Here is a tiny trained network, its code and every weight. The questions are about switching its units off for an input and a class, where a switched-off unit gives its printed mean instead of its output.

import numpy as np


def w(rows, s, z=0):
    codes = np.array(rows[::2]) - 128.0
    scale = np.full(codes.shape[1], s)
    scale[-1] = z or s
    return codes * scale


def norm(h):
    return h / np.sqrt((h * h).mean(-1, keepdims=True) + 1e-5)


def f(y):
    return y / 2 * (1 + np.tanh(0.7978845608 * (y + 0.044715 * y**3)))


def log_softmax(a):
    a = a - a.max(-1, keepdims=True)
    return a - np.log(np.exp(a).sum(-1, keepdims=True))


def net(x, mask):
    res = np.array(x, float).reshape(1, 7) / 4 @ E
    u = 0
    for l in range(3):
        y = f(norm(res) @ A[l][:, :-1].T + A[l][:, -1])
        res = res + np.where(mask[u : u + 4], y, B[l][:, -1]) @ B[l][:, :-1]
        u += 4
    return log_softmax(norm(res)[-1] @ U[:, :-1].T + U[:, -1])


A, B = {}, {}
E = w([
[76,143,137,124,124,97,166,117,123,43,199,151],'x0',
[47,125,215,138,163,202,157,60,177,138,78,186],'x1',
[130,3,150,69,136,73,109,39,92,125,96,118],'x2',
[68,63,108,200,124,197,62,120,66,153,200,120],'x3',
[138,182,143,145,111,121,141,85,13,109,112,176],'x4',
[102,162,22,95,164,141,145,72,127,142,144,143],'x5',
[137,143,151,98,149,140,16,158,122,55,82,153],'x6',
],0.0054)
A[0] = w([
[77,103,133,121,136,91,131,122,230,47,211,87,171],'L0N0',
[62,169,48,72,80,149,68,52,144,158,148,110,43],'L0N1',
[131,158,161,13,187,177,3,171,110,67,127,150,56],'L0N2',
[102,183,65,45,219,129,158,100,117,148,148,127,6],'L0N3',
],0.0054,0.0021)
B[0] = w([
[77,133,112,127,106,104,124,134,85,153,67,153,251],'L0N0',
[191,61,138,150,109,175,118,171,180,47,71,145,181],'L0N1',
[119,103,87,149,87,129,244,85,150,214,185,114,234],'L0N2',
[179,66,141,175,98,142,121,128,163,84,94,116,185],'L0N3',
],0.011,0.0029)
A[1] = w([
[78,87,84,69,164,144,78,186,177,152,101,98,139],'L1N0',
[182,177,149,1,166,91,222,143,180,89,93,130,2],'L1N1',
[116,118,244,167,9,80,113,153,126,132,130,108,72],'L1N2',
[111,237,94,187,93,171,111,157,183,122,172,113,83],'L1N3',
],0.0059,0.0028)
B[1] = w([
[91,148,204,117,95,101,125,151,100,133,104,114,192],'L1N0',
[66,57,104,177,146,246,65,127,48,136,177,112,251],'L1N1',
[171,96,55,144,121,163,151,114,190,58,115,159,171],'L1N2',
[153,109,157,87,214,114,126,116,110,126,85,179,232],'L1N3',
],0.011,0.0031)
A[2] = w([
[181,195,131,164,61,125,113,21,29,84,95,204,70],'L2N0',
[63,164,225,134,160,193,123,3,209,111,107,138,5],'L2N1',
[98,120,140,83,90,202,180,125,86,200,73,85,189],'L2N2',
[137,26,170,36,125,58,83,19,119,131,175,121,94],'L2N3',
],0.0048,0.0014)
B[2] = w([
[22,81,168,103,58,66,119,192,216,178,51,94,220],'L2N0',
[236,182,54,95,100,70,60,143,92,90,201,39,232],'L2N1',
[112,134,148,114,71,102,147,153,111,161,134,149,254],'L2N2',
[162,246,145,123,254,182,151,190,156,107,145,193,225],'L2N3',
],0.0091,0.0029)
U = w([
[76,93,149,178,144,214,81,145,65,123,157,136,117],'0',
[141,168,175,119,254,123,138,153,147,109,109,189,134],'1',
[177,82,124,177,103,159,134,129,211,54,102,142,120],'2',
[65,126,189,98,94,76,119,162,147,158,94,126,64],'3',
[136,130,126,137,116,130,223,108,149,171,183,132,92],'4',
[168,179,107,107,122,60,68,137,94,90,177,83,109],'5',
[101,124,149,112,105,130,142,153,132,125,121,154,254],'6',
],0.012,0.0032)

Each question gives the input, the list of numbers given to net, and the class t.
The units are the neurons (one row each of A and B). Each row of codes is followed by its name. A weight is (code - 128) times the scale printed after its matrix; where a second scale follows, it is the last column's (A, B and U).
mask holds one flag per neuron, layer by layer. A switched-off neuron (its flag False) gives its mean, the last column of its row in B, instead of its output. The means were averaged over made-up inputs and are rounded, as every weight is.
A unit's drop is (log p(t) with every unit on - log p(t) with that unit switched off) / (log p(t) with every unit on - log p(t) with every unit switched off).
The circuit of an input: a set's keep is (log p(t) with only the set's units on - log p(t) with every unit switched off) / (log p(t) with every unit on - log p(t) with every unit switched off). Starting from all 12 units, units are removed one at a time, each time the one whose removal leaves the highest keep (on an exact tie, the one counted first), for as long as the keep stays at least 0.8.
units of the circuit, in order: the units of the circuit, biggest drop first
unit that matters most: the unit with the biggest drop
top k neurons in layer l: the k neurons of layer l with the biggest drops, biggest first
input [-8,-4,-4,4,-8,7,1], class 3: units of the circuit, in order : [L1N0]
input [-2,3,1,-2,-7,4,-6], class 3: units of the circuit, in order : [L1N0 L0N2]
input [-5,8,-2,6,6,-2,-6], class 5: units of the circuit, in order : [L2N1 L1N1 L0N2 L0N0]
input [-7,-5,-8,4,3,-7,6], class 1: units of the circuit, in order : [L1N3 L1N1 L2N1]
input [-8,7,4,7,8,-1,0], class 3: units of the circuit, in order : [L2N0 L1N1]
input [4,3,-6,4,3,8,-3], class 2: units of the circuit, in order : [L0N1 L0N3]
input [-6,7,0,-4,8,5,-8], class 3: units of the circuit, in order : [L2N0 L0N2]
input [-1,-1,6,-1,6,7,-6], class 2: top 2 neurons in layer 1 : [L1N3 L1N0]
input [-4,5,-6,3,4,2,-1], class 1: units of the circuit, in order : [L1N3 L1N1]
input [0,-7,8,4,8,-8,3], class 1: top 3 neurons in layer 2 : [L2N3 L2N1 L2N2]
input [-6,4,7,-7,3,-2,-7], class 0: units of the circuit, in order : [L1N1 L0N2]
input [-3,0,-6,6,4,8,3], class 2: units of the circuit, in order : [L0N1 L1N1]
input [-2,3,-7,4,-3,6,-7], class 1: top 3 neurons in layer 1 : [L1N3 L1N1 L1N2]
input [-6,-4,2,-6,5,-3,8], class 4: units of the circuit, in order : [L0N2]
input [-2,-4,4,-4,-2,1,-3], class 0: units of the circuit, in order : [L1N1 L0N2]
input [5,6,-6,7,2,-8,4], class 2: top 2 neurons in layer 2 : [L2N1 L2N3]
input [5,5,3,-6,6,0,-1], class 0: top 2 neurons in layer 0 : [L0N0 L0N2]
input [2,8,-7,7,-2,-5,6], class 5: top 2 neurons in layer 1 : [L1N1 L1N3]
input [-7,-8,0,-8,-4,3,7], class 0: top 2 neurons in layer 2 : [L2N1 L2N0]
input [5,-2,7,6,-2,-1,5], class 1: unit that matters most : L2N3
input [2,-5,0,1,-7,-3,-5], class 3: top 2 neurons in layer 0 : [L0N0 L0N2]
input [-8,2,0,0,8,-7,-5], class 3: top 2 neurons in layer 0 : [L0N1 L0N3]
input [7,6,3,-3,6,5,7], class 4: top 2 neurons in layer 1 : [L1N0 L1N3]
input [-3,6,6,2,7,-7,1], class 2: top 3 neurons in layer 1 : [L1N2 L1N0 L1N3]
input [-1,5,-6,2,-2,-6,0], class 1: top 2 neurons in layer 0 : [L0N3 L0N1]
input [-3,-6,1,1,-4,7,1], class 2: top 2 neurons in layer 0 : [L0N1 L0N3]
